Here is a tiny trained network, its code and every weight. The questions are about switching its units off for an input and a class, where a switched-off unit gives its printed mean instead of its output.

import numpy as np


def w(rows, s, z=0):
    codes = np.array(rows[::2]) - 128.0
    scale = np.full(codes.shape[1], s)
    scale[-1] = z or s
    return codes * scale


def norm(h):
    return h / np.sqrt((h * h).mean(-1, keepdims=True) + 1e-5)


def f(y):
    return y / 2 * (1 + np.tanh(0.7978845608 * (y + 0.044715 * y**3)))


def log_softmax(a):
    a = a - a.max(-1, keepdims=True)
    return a - np.log(np.exp(a).sum(-1, keepdims=True))


def net(x, mask):
    res = np.array(x, float).reshape(1, 8) / 4 @ E
    u = 0
    for l in range(4):
        y = f(norm(res) @ A[l][:, :-1].T + A[l][:, -1])
        res = res + np.where(mask[u : u + 4], y, B[l][:, -1]) @ B[l][:, :-1]
        u += 4
    return log_softmax(norm(res)[-1] @ U[:, :-1].T + U[:, -1])


A, B = {}, {}
E = w([
[147,166,2,226,66],'x0',
[153,106,22,82,213],'x1',
[126,128,127,127,127],'x2',
[126,129,125,127,128],'x3',
[59,24,116,158,135],'x4',
[110,169,147,203,208],'x5',
[136,124,130,130,129],'x6',
[130,126,128,130,128],'x7',
],0.012)
A[0] = w([
[83,170,168,183,227,16],'0.n0',
[109,91,112,7,37,4],'0.n1',
[121,122,206,121,96,84],'0.n2',
[147,115,131,69,195,180],'0.n3',
],0.016,0.0037)
B[0] = w([
[251,76,150,146,114,204],'0.n0',
[241,92,155,168,141,254],'0.n1',
[78,160,136,152,149,203],'0.n2',
[83,152,110,105,146,248],'0.n3',
],0.026,0.0068)
A[1] = w([
[126,101,138,69,72,11],'1.n0',
[75,3,131,147,121,3],'1.n1',
[150,200,143,75,99,58],'1.n2',
[122,143,70,175,77,142],'1.n3',
],0.025,0.0035)
B[1] = w([
[178,96,145,100,155,116],'1.n0',
[160,250,131,108,145,225],'1.n1',
[144,197,135,140,163,171],'1.n2',
[111,83,96,154,80,255],'1.n3',
],0.024,0.0079)
A[2] = w([
[179,150,157,85,115,39],'2.n0',
[99,133,224,112,25,2],'2.n1',
[98,108,247,10,183,93],'2.n2',
[132,88,26,5,166,90],'2.n3',
],0.023,0.0035)
B[2] = w([
[143,182,81,147,135,211],'2.n0',
[84,72,166,228,207,170],'2.n1',
[109,68,75,64,4,255],'2.n2',
[81,115,210,238,154,226],'2.n3',
],0.022,0.0091)
A[3] = w([
[62,131,59,125,67,1],'3.n0',
[2,153,215,172,145,50],'3.n1',
[136,233,80,171,113,177],'3.n2',
[158,36,61,87,229,116],'3.n3',
],0.019,0.0038)
B[3] = w([
[92,155,154,48,82,195],'3.n0',
[104,167,91,144,198,218],'3.n1',
[116,114,151,42,177,248],'3.n2',
[149,103,250,192,73,150],'3.n3',
],0.02,0.011)
U = w([
[215,86,146,163,116,85],'0',
[31,103,85,75,41,135],'1',
[113,187,115,62,189,254],'2',
[9,127,138,193,207,11],'3',
],0.015,0.0036)

Each question gives the input, the list of numbers given to net, and the class t.
The units are the neurons (one row each of A and B). Each row of codes is followed by its name. A weight is (code - 128) times the scale printed after its matrix; where a second scale follows, it is the last column's (A, B and U).
mask holds one flag per neuron, layer by layer. A switched-off neuron (its flag False) gives its mean, the last column of its row in B, instead of its output. The means were averaged over made-up inputs and are rounded, as every weight is.
A unit's drop is (log p(t) with every unit on - log p(t) with that unit switched off) / (log p(t) with every unit on - log p(t) with every unit switched off).
most important unit: the unit with the biggest drop
k most important neurons: the k neurons with the biggest drops, biggest first
top k neurons in layer l: the k neurons of layer l with the biggest drops, biggest first
drop when u is switched off: that unit's drop, to one decimal
input [4,-5,-4,6,-8,-5,-6,-6], class 2: 4 most important neurons : 1.n2, 3.n2, 2.n2, 0.n0
input [5,-3,1,-5,-8,-4,4,-2], class 2: most important unit : 1.n2
input [-4,-8,4,5,-4,-7,-7,-6], class 3: 2 most important neurons : 2.n1, 0.n2
input [7,-6,-5,1,8,-3,3,1], class 2: 3 most important neurons : 1.n1, 2.n2, 3.n2
input [-5,8,-1,-4,7,-2,-6,0], class 3: 2 most important neurons : 2.n3, 0.n3
input [6,-8,1,5,1,1,-3,-7], class 3: 3 most important neurons : 2.n1, 2.n2, 3.n1
input [-6,1,5,7,4,2,-2,-1], class 1: 2 most important neurons : 2.n2, 0.n3
input [-3,-4,2,-1,-1,-3,7,6], class 3: 3 most important neurons : 0.n2, 2.n1, 0.n0
input [-1,-2,-4,4,5,4,-5,-8], class 2: 2 most important neurons : 0.n1, 1.n3
input [5,-2,6,0,6,4,3,8], class 2: 3 most important neurons : 1.n1, 0.n1, 2.n2
input [5,-3,4,-4,6,5,-7,1], class 2: 2 most important neurons : 1.n1, 0.n1
input [-5,-3,-6,-1,3,-5,-5,-1], class 0: 2 most important neurons : 0.n1, 3.n0
input [-5,2,6,5,1,-3,-6,7], class 1: 4 most important neurons : 2.n2, 0.n3, 0.n0, 1.n3
input [-6,-5,4,0,-7,8,-1,0], class 0: 3 most important neurons : 0.n0, 1.n1, 2.n2
input [8,-6,-4,0,2,4,5,-7], class 1: top neuron in layer 3 : 3.n0
input [-6,-2,-3,-7,-6,-1,-5,7], class 1: top 2 neurons in layer 0 : 0.n2, 0.n0
input [6,1,6,6,2,-6,7,7], class 0: 2 most important neurons : 0.n1, 2.n2
input [-3,-5,6,1,-3,0,-3,-1], class 3: top 2 neurons in layer 3 : 3.n1, 3.n2
input [-8,-7,3,-8,-5,-8,-8,7], class 0: top 2 neurons in layer 3 : 3.n0, 3.n2
input [-2,-7,3,6,2,-4,3,4], class 3: most important unit : 0.n2
input [6,8,-3,1,-2,1,8,-6], class 3: top 2 neurons in layer 2 : 2.n3, 2.n2
input [-7,6,0,8,0,5,8,-3], class 1: top 2 neurons in layer 0 : 0.n1, 0.n3
input [-2,-6,0,-4,7,-7,1,7], class 0: top 2 neurons in layer 0 : 0.n1, 0.n3
input [3,-5,-6,1,1,-2,2,3], class 3: top 2 neurons in layer 2 : 2.n1, 2.n2
input [-6,-3,-8,8,-1,-1,6,-3], class 1: drop when 2.n2 is switched off : 2.4
input [-6,3,-8,-3,1,-1,7,-2], class 1: drop when 2.n2 is switched off : 1.8
input [-6,4,1,-3,-4,-1,4,4], class 1: drop when 2.n2 is switched off : 1.1
input [-5,-4,-1,1,-1,3,8,1], class 1: drop when 0.n1 is switched off : 0.8
